Below are the code and all the weights of a small trained network. Each question names an input and a target symbol and asks about switching units off, where a switched-off unit gives its printed mean instead of its output.

import numpy as np


def w(rows, s, z=0):
    codes = np.array(rows[::2]) - 128.0
    scale = np.full(codes.shape[1], s)
    scale[-1] = z or s
    return codes * scale


def norm(h):
    return h / np.sqrt((h * h).mean(-1, keepdims=True) + 1e-5)


def f(y):
    return np.maximum(y, 0)


def softmax(a):
    e = np.exp(a - a.max(-1, keepdims=True))
    return e / e.sum(-1, keepdims=True)


def log_softmax(a):
    a = a - a.max(-1, keepdims=True)
    return a - np.log(np.exp(a).sum(-1, keepdims=True))


def net(x, mask):
    ids = ['ΔΘΣαβγεζξπτψ'.index(c) for c in x.split()]
    T = len(ids)
    res = E[ids] + P[:T]
    r = norm(res)
    for j in range(2):
        rows = slice(2 * j, 2 * j + 2)
        q, k, v = (r @ M[0][rows].T for M in (Q, K, V))
        z = softmax(np.where(np.tri(T) > 0, q @ k.T / 2**0.5, -1e9)) @ v
        o = O[0][rows]
        res = res + np.where(mask[j], z, o[:, -1]) @ o[:, :-1]
    y = f(norm(res) @ A[0][:, :-1].T + A[0][:, -1])
    res = res + np.where(mask[2:10], y, B[0][:, -1]) @ B[0][:, :-1]
    return log_softmax(norm(res)[-1] @ U[:, :-1].T + U[:, -1])


Q, K, V, O, A, B = {}, {}, {}, {}, {}, {}
E = w([
[74,166,70,151],'Δ',
[201,135,9,138],'Θ',
[76,181,48,144],'Σ',
[171,51,46,46],'α',
[43,93,130,70],'β',
[70,142,65,215],'γ',
[155,225,89,148],'ε',
[85,197,108,225],'ζ',
[205,99,108,61],'ξ',
[117,114,223,170],'π',
[6,55,73,121],'τ',
[75,49,83,198],'ψ',
],0.021)
P = w([
[233,120,3,40],'0',
[207,149,30,69],'1',
[193,145,45,77],'2',
[173,163,73,107],'3',
[156,173,87,122],'4',
[142,168,104,134],'5',
[127,181,113,151],'6',
[104,184,134,154],'7',
[101,194,140,167],'8',
[95,204,153,176],'9',
],0.007)
Q[0] = w([
[254,70,88,104],'H1',
[204,185,110,94],'H1',
[151,92,93,121],'H2',
[153,164,177,143],'H2',
],0.044)
K[0] = w([
[253,62,97,86],'H1',
[139,242,108,69],'H1',
[92,120,148,76],'H2',
[176,161,183,195],'H2',
],0.032)
V[0] = w([
[184,62,79,244],'H1',
[182,253,124,49],'H1',
[159,129,159,160],'H2',
[141,75,91,124],'H2',
],0.016)
O[0] = w([
[167,183,136,239,140],'H1',
[9,211,215,43,71],'H1',
[115,149,190,191,2],'H2',
[125,135,64,115,197],'H2',
],0.011,0.0084)
A[0] = w([
[119,7,142,128,46],'N1',
[40,129,94,198,46],'N2',
[249,203,223,77,198],'N3',
[169,191,131,79,90],'N4',
[217,162,143,73,90],'N5',
[58,56,146,52,103],'N6',
[170,82,95,87,114],'N7',
[99,138,42,140,4],'N8',
],0.019,0.0043)
B[0] = w([
[101,127,107,38,196],'N1',
[192,121,172,89,172],'N2',
[2,72,130,145,152],'N3',
[156,126,93,74,167],'N4',
[180,166,125,87,156],'N5',
[195,131,181,182,247],'N6',
[143,99,153,188,254],'N7',
[42,190,132,110,231],'N8',
],0.032,0.01)
U = w([
[127,137,101,152,87],'Δ',
[122,223,62,66,141],'Θ',
[124,132,103,140,66],'Σ',
[233,160,55,89,100],'α',
[164,40,159,144,169],'β',
[86,226,68,245,81],'γ',
[84,142,140,105,193],'ε',
[102,206,201,212,114],'ζ',
[125,75,152,27,108],'ξ',
[39,93,161,230,132],'π',
[85,60,48,109,254],'τ',
[117,107,56,248,182],'ψ',
],0.014,0.0072)

Each question gives the input, a string of symbols that net reads in full, and the target symbol t.
The units are the heads (2 rows each of Q, K, V and O) and the neurons (one row each of A and B). Each row of codes is followed by its name. A weight is (code - 128) times the scale printed after its matrix; where a second scale follows, it is the last column's (O, A, B and U).
mask holds one flag per unit, heads first, then neurons. A switched-off unit (its flag False) gives its mean, the last column of its rows in O or B, instead of its output. The means were averaged over made-up inputs and are rounded, as every weight is.
A unit's drop is (log p(t) with every unit on - log p(t) with that unit switched off) / (log p(t) with every unit on - log p(t) with every unit switched off).
The circuit of an input: a set's keep is (log p(t) with only the set's units on - log p(t) with every unit switched off) / (log p(t) with every unit on - log p(t) with every unit switched off). Starting from all 10 units, units are removed one at a time, each time the one whose removal leaves the highest keep (on an exact tie, the one counted first), for as long as the keep stays at least 0.8.
units of the circuit, in order: the units of the circuit, biggest drop first
top k neurons: the k neurons with the biggest drops, biggest first
heads that matter: for each layer, one digit per head in row order, 1 if its drop is at least 0.15 and else 0, layers parted by /
drop when u is switched off: that unit's drop, to one decimal
input τ β β, target τ: heads that matter : 10
input ζ ψ Δ, target Θ: units of the circuit, in order : [H1 N7]
input γ ψ β β Δ, target Θ: units of the circuit, in order : [N7]
input β α α β α ζ Δ γ β, target γ: units of the circuit, in order : [H1 N8]
input β ζ ζ Θ α α α β ζ β, target ζ: units of the circuit, in order : [N6 N8]
input π ξ Θ ψ ζ ζ Δ τ β π, target τ: units of the circuit, in order : [N6 H1]
input π β β, target π: units of the circuit, in order : [N7 N2]
input Δ α α ξ ε β Δ β β τ, target τ: units of the circuit, in order : [H1 N1]
input Θ ψ π ε Δ ζ Σ, target Θ: top 4 neurons : [N7 N6 N2 N3]
input γ Θ ζ Δ Σ β ζ β, target ζ: heads that matter : 00
input ζ ζ β β β ζ α τ, target τ: heads that matter : 10
input τ β α β, target β: top 2 neurons : [N7 N6]
input Δ ψ α ξ, target ξ: top 4 neurons : [N3 N4 N8 N6]
input β α ε π β, target π: top 2 neurons : [N7 N8]
input ε ζ τ β ε Θ, target Θ: top neuron : [N4]
input β τ β τ ξ, target ξ: top 3 neurons : [N3 N4 N8]
input τ ξ τ α β, target τ: top 2 neurons : [N1 N6]
input β β β β ψ β β, target ψ: drop when H1 is switched off : 0.5
input α β τ ε β Σ α β β, target β: drop when N6 is switched off : 1.1
input Δ τ β α β π, target π: drop when H2 is switched off : 2.4
input ζ β Θ β Δ β ψ α τ, target ψ: drop when H1 is switched off : 2.5
